[  0 -28   2  -7 -18   4   0  20 -74  -2   4  19   1  10  -9   4  11   2
   3   4 -31   5  17  13]  <25> (18)
[  1  -7  -6   2 -13  -6   1  10 -16  -7   7 -10   7  19 -16  -3  12  -6
  -3 -12 -19  -4  12  -3]  <34> (25)
[ -3 -31  10 -21  -7   1  12   9 -37  -4   1   5   1 -15  -5  -1  16   1
  -3  -2  -6   1  22  -4]  <25> (20)
[  4  12  -6  -1  14  -2  -2 -10  39   5  -9 -15  -3   1   4  -8 -15   7
  10  -8   4   0 -11  -3]  <34> (15)
[  2 -14  -4   1 -16  -5   1   6 -43  -5   0   6  -4  19  -5   6  12  -2
  -2  -6 -22   8  11   2]  <34> (18)
[ -8 -18  -5  17 -13  -3   3   0 -33 -12 -11   4  -2  17  -6   6  21 -14
   4   4  -2   0  -2  -2]  <34> (15)
[ -1 -21  -1  -4 -24  -9  -2   2 -43  -3   3   0  -1  20  -3   1  10  -6
   5   3 -25   8  12   0]  <25> (15)
[  2 -31  -1 -10 -16  -1   1   5 -40  -1   6   8  17  20  -3  16  20  -8
   1   9 -25   4  24   1]  <25> (15)
[ -3 -11  -3  -1 -17  -5  -3   8 -47  -2  12  -2  -1  29  -6   3  23   0
  -6 -11 -32   6   3   2]  <34> (20)
[ -4 -18  -6   8 -11  -2   0   1 -30  -1  13   8  -5  11  -5  -1  23  -3
  -2  -2 -13 -11  23   3]  <34> (20)
[  1 -17   3   2   6   4   3  -9   2  -2  -8  12   2  -6  18  -1   6  -1
   0  -1   3   3  16  -3]  <25> (18)
[-12 -43  10   0  -6  10   0  -7 -33  13  -4  26  -3  -4 -11   5  27  -4
   5  18  -4   5  28  -2]  <25> (27)
[  6 -19  -3   4  -7   3   5  -1 -19  -3   9   7  -4  17  -5  -6  21   2
   4   1 -17  10  15   0]  <34> (20)
[ -7 -24   3   7 -15  -4   0  -1 -27  -2  14  -2   3  23 -58   1  24  -7
  -7  -1 -24   1  10   3]  <25> (15)
[ -9 -11  -2 -12  -4  -2   1   7 -44   0   1  -4   0  13  11   0   2   0
   3  -3 -28   5   9   4]  <25> (18)
[ -2  -9  -7   0 -12  -4   0   7 -48  -8   7   1   1  15   1   9  13  -3
   1   7 -15   6   9  -2]  <34> (18)
[ -6 -22   6  -2  -4  -2   1  -5 -14   2 -10  10  -7   6   5  -3  25  -2
   2   0   0   0   2   1]  <25> (27)
[ -2 -17  -6  -1 -21  -5  -1 -12 -35  -3   7   6   0  21 -24  17  23  -9
   0  -2  -5   0  10 -15]  <34> (20)
[ -1 -12  -3  -1  -9  -3  -2   4 -52  -3  -1   6  -6  11 -15  10  22   2
   1   4  -8   2  14  -5]  <34> (18)
[  4 -45   4   4 -15   0   1   8 -42  -2  -1  16   2  18  14   2  16 -15
   1  -2 -20   1  15   2]  <25> (18)
[ -7 -31   3   0 -10  -5  -4  13 -43  -5   2   4  -9  23  -6  17  20 -21
   3  -1 -25   9   8   3]  <25> (15)
[-10 -30   5  -2 -10  -6   2   6 -43  -4   3   9   2  14 -11   0  24  -9
   3   1 -26   4  23  -3]  <25> (25)
[ -7 -29  10  -6 -13  -3 -10   6 -49 -16  10   5  -5 -16  -7  -6  18  -7
   3  -3 -32   5  22  -7]  <25> (20)
[ -6 -21   4   0 -14  -5   4  14 -38 -10  -2   5   2  15  -4   5  20  -4
  -3  -1 -17  -3   5  -2]  <25> (20)
[ -7 -28   1   6  -7  -1 -12   1 -18  -8  -3   7  -7  16  -8   1  16  -8
   4   8 -11   0   4   4]  <25> (27)
[  3 -27  -7   5 -15   3   1  -1 -58  -6   5  16  -3  23 -14   7  37  -6
 -15  11 -18   2  20   3]  <34> (18)
[ -3 -23  -3   9 -20  -2  -2   8 -37  -5  10   5  -3  14  -2   5   8 -10
   3   2 -12  -3  11  -1]  <25> (18)
[ -5 -16   0  -2 -26  -3   0  14 -77  -4   3   3   0  16  -3   7  18  -7
  -1   0 -18   5   8   8]  <34> (15)

[ -8   3  -2  10   3  -6   0   5   2 -15   9   1   8 -12   4  -9  -8   6
   4  -2  -5   7   1  -9]  (210) (58)
[ -4  16   5   0  16  -4   7   1  -4   6   2   7  -4 -12   0 -19   2   0
  11   2 -18   1  -8  -7]  (213) (52)
[ -4  24   3   2   6  -2 -11   5  -1  10   2   0  -8  -3   0 -29  12   6
  14  13 -17  10  10 -10]  (213) (52)
[  6  21   5  -9   8 -10   1   9   3   1  -3  10  -6   1  -7 -11   3   3
  10   9  -9   3  -3  -8]  (210) (56)
[ -1  -1   3  -4  -9   7  -1  -3  -3  -3  -6   4   2 -13   1 -15   1 -10
   2   1  -5   7   5  -6]  (210) (58)
[  2   7   1  -1  16   1   3   1 -14  -7   1   3   3 -10   1 -11  -6  -8
  -1   0  -1   1  -1   1]  (213) (58)
[ -1   7   5  -8   2   1   5   7   5  -5  -6   1  -7  -9   2 -19   5   1
  12   2  -9   6  -1  -5]  (213) (56)
[ -1  -1   1  -1   0   0   1   2  -7   1 -10   1   2   0   0  -6   3  -4
   5   1   1   9  -7  -3]  (214) (52)
[  1  24   9   2  17   0   2  -3  -3   7   6   2   0  -4   0 -15   0  -7
   2   8  -3   4   7  -2]  (214) (52)
[ -8  13  -2   7   8   3 -10   4  -2   7   8  -1   0   0  -2 -30   5   5
  12  14 -15   6  10  -2]  (213) (52)
[ -1 -11   3 -11   1   6   0  -5   0  20  -8   0   2  -4   1  -7   4  -3
  -2 -10  -1  -5  -5   2]  (214) (52)
[-13  21   1   1   7  -1  -8   2   1 -12  -7   5   5   1  -3  -8   0  -9
   5  11   6   6  11   2]  (214) (56)
[  3  14   6  -5  11  -2   5  -5   1   8   5  17  -2   1  -3 -12   2  -6
   0   3  -7  -5  -2  -4]  (214) (52)
[ -5 -13   6  -5  10   1   3   3   9  12  -1   5   0 -11   1   0  -4  -6
   0  -4  -5   2 -11   4]  (210) (52)

[  3  -3  26  -2 -14   6  -8  -1   2   2  12   7  -2   3   0  -6  -3   8
  11  10  -3  -6   9   1]  <5> (94)
[  2  -2 -10   2 -25   9   3   6   2  -9  27  -4   4  -4 -13  -3  -4  10
   9  -2  10   9  18 -18]  <5> (92)
[  1  -1  14   1 -16   4 -10  -4   1  -3  11   0   2   1  -2  -7 -11   9
   8   7  -3  -4  15   2]  <5> (94)
[  1   2   8   0 -30   4  -2   3 -10   6  12   2  -1  15 -21   4  -2  30
 -60   7  -6  -4  16  -3]  <5> (94)
[ 24   6   4  -2 -22   1   4   0  -5   1  10  -2   6   2  -4  -3  -4  -2
   1  -5  -2  10   7  -3]  <8> (94)
[ -5  -1 -13   1   2   1  -1   1   1  -1  22  13  -1   1  -8  -5   0  -2
   6  -5   0  12   0  -1]  <9> (92)
[  2  -5  14   0 -28  -3  -3   3  -2   3   8  -4  14   5  -4  -5  -4   4
   2   0   2  -4  12  -2]  <8> (94)
[  9  -2 -13  -1 -10   1   0   3   2  -2  24  -1 -14  -2 -11  -3  -4   1
   3 -11   4  21   8   5]  <3> (92)
[  0  -5  -4   3 -21  17   0  -3   3   4  21   1  -4   1 -15  -3  -3   6
  19  -2  -5   1  15 -15]  <5> (93)
[ -1   0   5 -11 -23   1  13  -1  -4  -6  19   2  -1   0   0  -6  -8   4
   7  13  -1   4   9   6]  <5> (94)
[ -1   0  -1   2 -14  -3 -12  -4   5  -1  23   2  -4   2  -5   1  -6   8
  21   3  -3   5   7  -7]  <3> (94)
[  3   2  20   4 -22   5  -8  -4  -2   6  -2  -1  11   4  -2   5   0  11
   2   7  -7 -17  14   0]  <8> (94)
[  6  -4  -5   5 -35   5 -13  -1   0   6  37  29  -1   7 -13   2 -10  14
  16  -2  -7   7  21  -5]  <3> (93)
[  3   2   5  -3 -12   4  -6  -4  -1  -1   7  -6   1   8  -5   1  -4   6
   8   0   1  -2  -2   1]  <3> (94)
[  7   7  -7  -6  -2   4  -1  -6   5   0   4  -3   5  -3  15  -6  -3   4
  -1  -7   8 -14 -10   3]  <3> (94)
[  3  -2  24  -3  -6   2  -8 -11   3   0  -1   2   9  -2   2  -4  -5   9
   4  11   2  -7   6   6]  <5> (94)
[  2   5   5  -5  -9  -3   0   3   3   0   5   4   1  -7   4   1  -5   0
   6   0   2   8 -11   0]  <8> (94)
[ -2   1   1   3 -20   1   3   2   2   8  16   0   6   4  -8   3 -12   8
   1  -2  -6   1  11  -1]  <8> (94)
[ 5  2  1 -2  9 -6 -2 -6 -6 -2 -6  0  4  2  7 -2  2  6  5 -3 10  4 -2 10]  <3> (94)
[  3  10  -4  -4 -13  -5  -1   0  -2  -5   5   4   4 -15  -1 -10  -9   8
   4   0   4  11  -2   1]  <3> (94)
[ 11   4  22  -5 -27   3  -7   2   0  -2  21  -6  -3   6  -2 -10  -6  10
  12   9  -7  -3  20   2]  <5> (94)
[ -4   1  -9  -4 -22   4   2   1  -7   2  22  -5  -2   0  -2  -6  -6 -11
  12  -2   1  12  11  -3]  <8> (92)
[  0  -2  12  -4 -17   5  -2   1   0  -1  12   2   4  -6  -8  -5  -6   3
   8  -2   0  -2   9   0]  <5> (94)
[  0  -2   1   3 -15   1  -7  -2   2   6   8   2   1   3  -3  -4  -1 -17
   4   1   1   4   4  -8]  <5> (94)
[  0  -7  22   3 -26   2  -9  -7   5   8  22   0   0   0 -17   1  -1   9
  10   7  -2  -4  16  -6]  <5> (94)
[ -6   2   3  -1 -18   2   2  -1  -1   8  11   4  -9   8   5   2  -3   5
   7  -5  -5  -4   8   7]  <8> (94)
[ -1  -4  13  -7 -22   2  -7  -1   9   0  15 -10   1  -1  -9  -4  -4  12
  19   4  -2  -8  14  -1]  <5> (94)
[  3   1 -21 -13   0 -13  12  -3   2  -2  -8  15   2  -5  10 -10 -13  -4
   8  -1   0  -6 -11   3]  <5> (94)
[ -1 -17  10  12 -31  12 -15   4   7   7  40  -2   3  -1 -21  -3  -1   8
  18   8 -12  -7  33   0]  <5> (92)
[  4   6  14   0 -30   2   6  -4   3  13  15   3  17   7   4  -4  -6   5
   8   8 -10  -4   6  10]  <3> (94)
[ -5   0  16  -2 -15   5  -2  -2   2   2   8   6   8   1  -8  -1  -7  12
  13  -1  -4   0   4   3]  <5> (94)
[ 14   0  11 -21  -6   0  -9  -1   3  -2  13   4   9   1   7  -8  -4  14
  12   1 -13  -1  -2   5]  <3> (94)
[  2  -7 -12   0 -30   8  -9   0   5   2  29   1   3  -2  10   4  -4   7
  16  -1 -12   0  14   1]  <3> (93)
[  5   1   7  -3 -16  -6   6   5  -1 -10   7   5  -3   6  -8  -5  -7  11
   5  12  -2   3   6   2]  <5> (94)
[ -3  12   3  -5 -14  -2  -1  -1   4   4  12   1  -9 -11 -17  -4  -5   9
   5 -12  17  17   5  -6]  <3> (94)
[  7   0   8   8 -16  -2  -7   4  -2   9  17   2   4   1 -12   3  -6  11
   4  -3  -7   0  13  -2]  <9> (94)
[ -2  -7  21   6 -30   3  -8   0  -1   6  25   2   2   8 -22  13  -4  18
   9  12  -1  -1  31   1]  <5> (94)
[  5   2  20 -10 -29  11  -4  -2  -5   1  11   1  10  -3  13  -8  -6  11
  11   6  -6 -16  21   6]  <5> (94)

[-10   0   7  -4   2  -2  -3   5  11  -7  -1  -7   3  -2  -4   3 -18 -15
   2  -3  -4  -4   2  -1]  <20> <50>
[ 2 -1  8 -9  1 -5 -3 -5  5 -4  3  0 -1  5 -3  1 -3 -1  1  6  0  3  1 -3]  <26> <50>
[ 5 -1  7  3 -4  2  0  6 -4 -2 -3  2 -3  0 -2  1 -8 -6 -1 -2 -3  0  5 -1]  <26> <48>
[  8  -7   7  -3   7  -4   6   0  -3  -5   4   2 -12  -4  -7   0 -10  -2
  -2   7  -1   0  -3  -5]  <26> <48>
[ 9 -4  3 -2  4 -2  5 -3  1 -2  4  4  0  1 -6 -1  0  2  1  8 -1  2  2 -3]  <26> <50>
[-4 -2  0 -3 -2 -4 -4  2  7 -2  1  1 -1  1  1  0 -2  0  1 -3  2  2  2  0]  <26> <50>
[ 5  2  6 -5  3  2  3  0  3 -6  4 -3  0  9 -6 -4  3  1  2  9  1 -2  4 -7]  <26> <50>
[-4  3  5 -3 -2 -3 -2 -6 11 -2  0 -1  5  6 -3  0 -6 -3 -1  6 -1  1  1 -5]  <26> <50>
[ 9 -3  7 -8  5 -5 -1 -7 11  0  7  4  3 10 -6 -1  6  4  2 12  3 -2  2 -7]  <26> <50>
[  4  -8   3  -2   0   2   1   0  11  -3   5  -1   3  -3  -7   3  -3 -13
  -4   1  -5  -6   7   0]  <20> <50>
[-5 -2  1 -7  0 -4  0  4  8 -1  1 -3  6  6  1 -2  4  4  3 -1  7 -2 -1 -2]  <24> <50>
[ 2 -6  4 -3  2 -2 -3 -1  5 -2  4  3 -3  8 -3  1  2 -3  5  5 -2  4  1 -3]  <26> <50>
[ 5 -4  2 -6  5 -6 10 -5  3 -1  5  3  1  0 -8 -1  1 -1  3 10  2 -4 -1 -5]  <24> <48>
[ 3 -5  1 -3  4  0  0 -5  8 -7  7  1  0 -1 -3  2 -3  0 -2  4 -2 -1  3 -3]  <26> <50>
[ 3 -5  3 -6 -2 -3 -2 -3  6 -3  2  7  2  4 -3  3  5  1  1  5  2  2  5 -2]  <26> <50>
[ 3 -2  5 -3  2 31  0 -7  4 -4  2  0  1  3 -4  4 -3  2  1  9 -1  1 -1 -3]  <26> <50>
[ 1 -7 -8 -5  4 -1  2  3 11 -3  6  2  9 -2 -6 -3  7 -1 -1  7  8 -5  5 -3]  <24> <50>
[  9  -2   5 -11   6  -9  -1  -4   4  -5   4   3  -3  11  -3  -6   5  10
   6  11   7   6  -6 -13]  <26> <50>
[  3  -3  -1   2   2   4  10   0  -1   4   1   0   3  -9  -8   3  -1  -5
  -2   8   3 -11   2   3]  <24> <50>
[-6  0  1 -5 -1 -1 -2  6  7  1  0  1  9 -1 -1 -2  2  2  2  4  5 -5  1 -3]  <24> <50>
[ -1   4   3  -1  -4   5   4  -6  10   1   1  -6   6  -1  -7   1  -3 -15
   0  -2  -9  -7   7   5]  <26> <50>
[ 4 -7  4 -3  3  0  2  0  5  0  1  2 -5  2 -8 -1  0 -2  0  3 -1  1  2 -3]  <26> <50>
[  5  -3  -2   1   3   5   9   0  -3   5   3   2   5 -10  -5   2   4   0
  -3  10   5 -10   3   3]  <20> <48>
[ 4 -1  6 -5  4 -4  3 -6  8 -5  7  1  3  8 -6 -2 -2 -3  0  6 -4 -1  1 -6]  <26> <50>
[  4  -6   1  -1  -2   3  -6   1   8   0   0   3  -2   5   3   1   4 -12
  -1  -2  -6   1   7   1]  <26> <50>
[-7 -4  1 -5  2 -4  4  3 10 -1  1 -3  6  0 -6 -1 -3  2 10  6  2 -4  3 -5]  <20> <50>

[ -3  -1   8   2  -6   4  -3   6   2  -9   1  -1   0   4   5  -7  -1   3
 -14   0   0  20  -6   0]  <93> <89>
[-2  1  6  2  6 -1 -2  2  9  6 -3  0  3  6 -1 -5  1 -2 -1 -1 -1  7 -5 -4]  <88> <76>
[ 1  0  2 -2  0 -7  3  1  0  4 -2  5  5  4 -1  0  4 -3 -3  1  0 13  0 -1]  <93> <76>
[  1   4  10   1  -2  -4   2   4  -3 -10   0   5   1  -9   4  -2  -4   2
 -13   1   2  13  -2   4]  <93> <89>
[ -1   5   6   0 -12  10  -1  -3   0  -3   3  -2  -2  -2   5  -3  -8   4
  -1  -1  -2  -2   2  -1]  <88> <81>
[ 2  0 11  2  2  6 -2  6  3 -5  1  5  3 -1  3 -4 -3  3 -7  1 -3  9 -4  4]  <88> <89>
[ -1   2  12  -5  -4  13   2   0   1  -1   5 -10  -3  -1   6  -2  -7   3
  -3  -3  -6   4  -1   7]  <93> <81>
[-2  3  0  0  1 22  2  3  1 -7 -4  3  3  1  3 -4  3 -2 -6 -1 -1 17 -4 -2]  <93> <76>
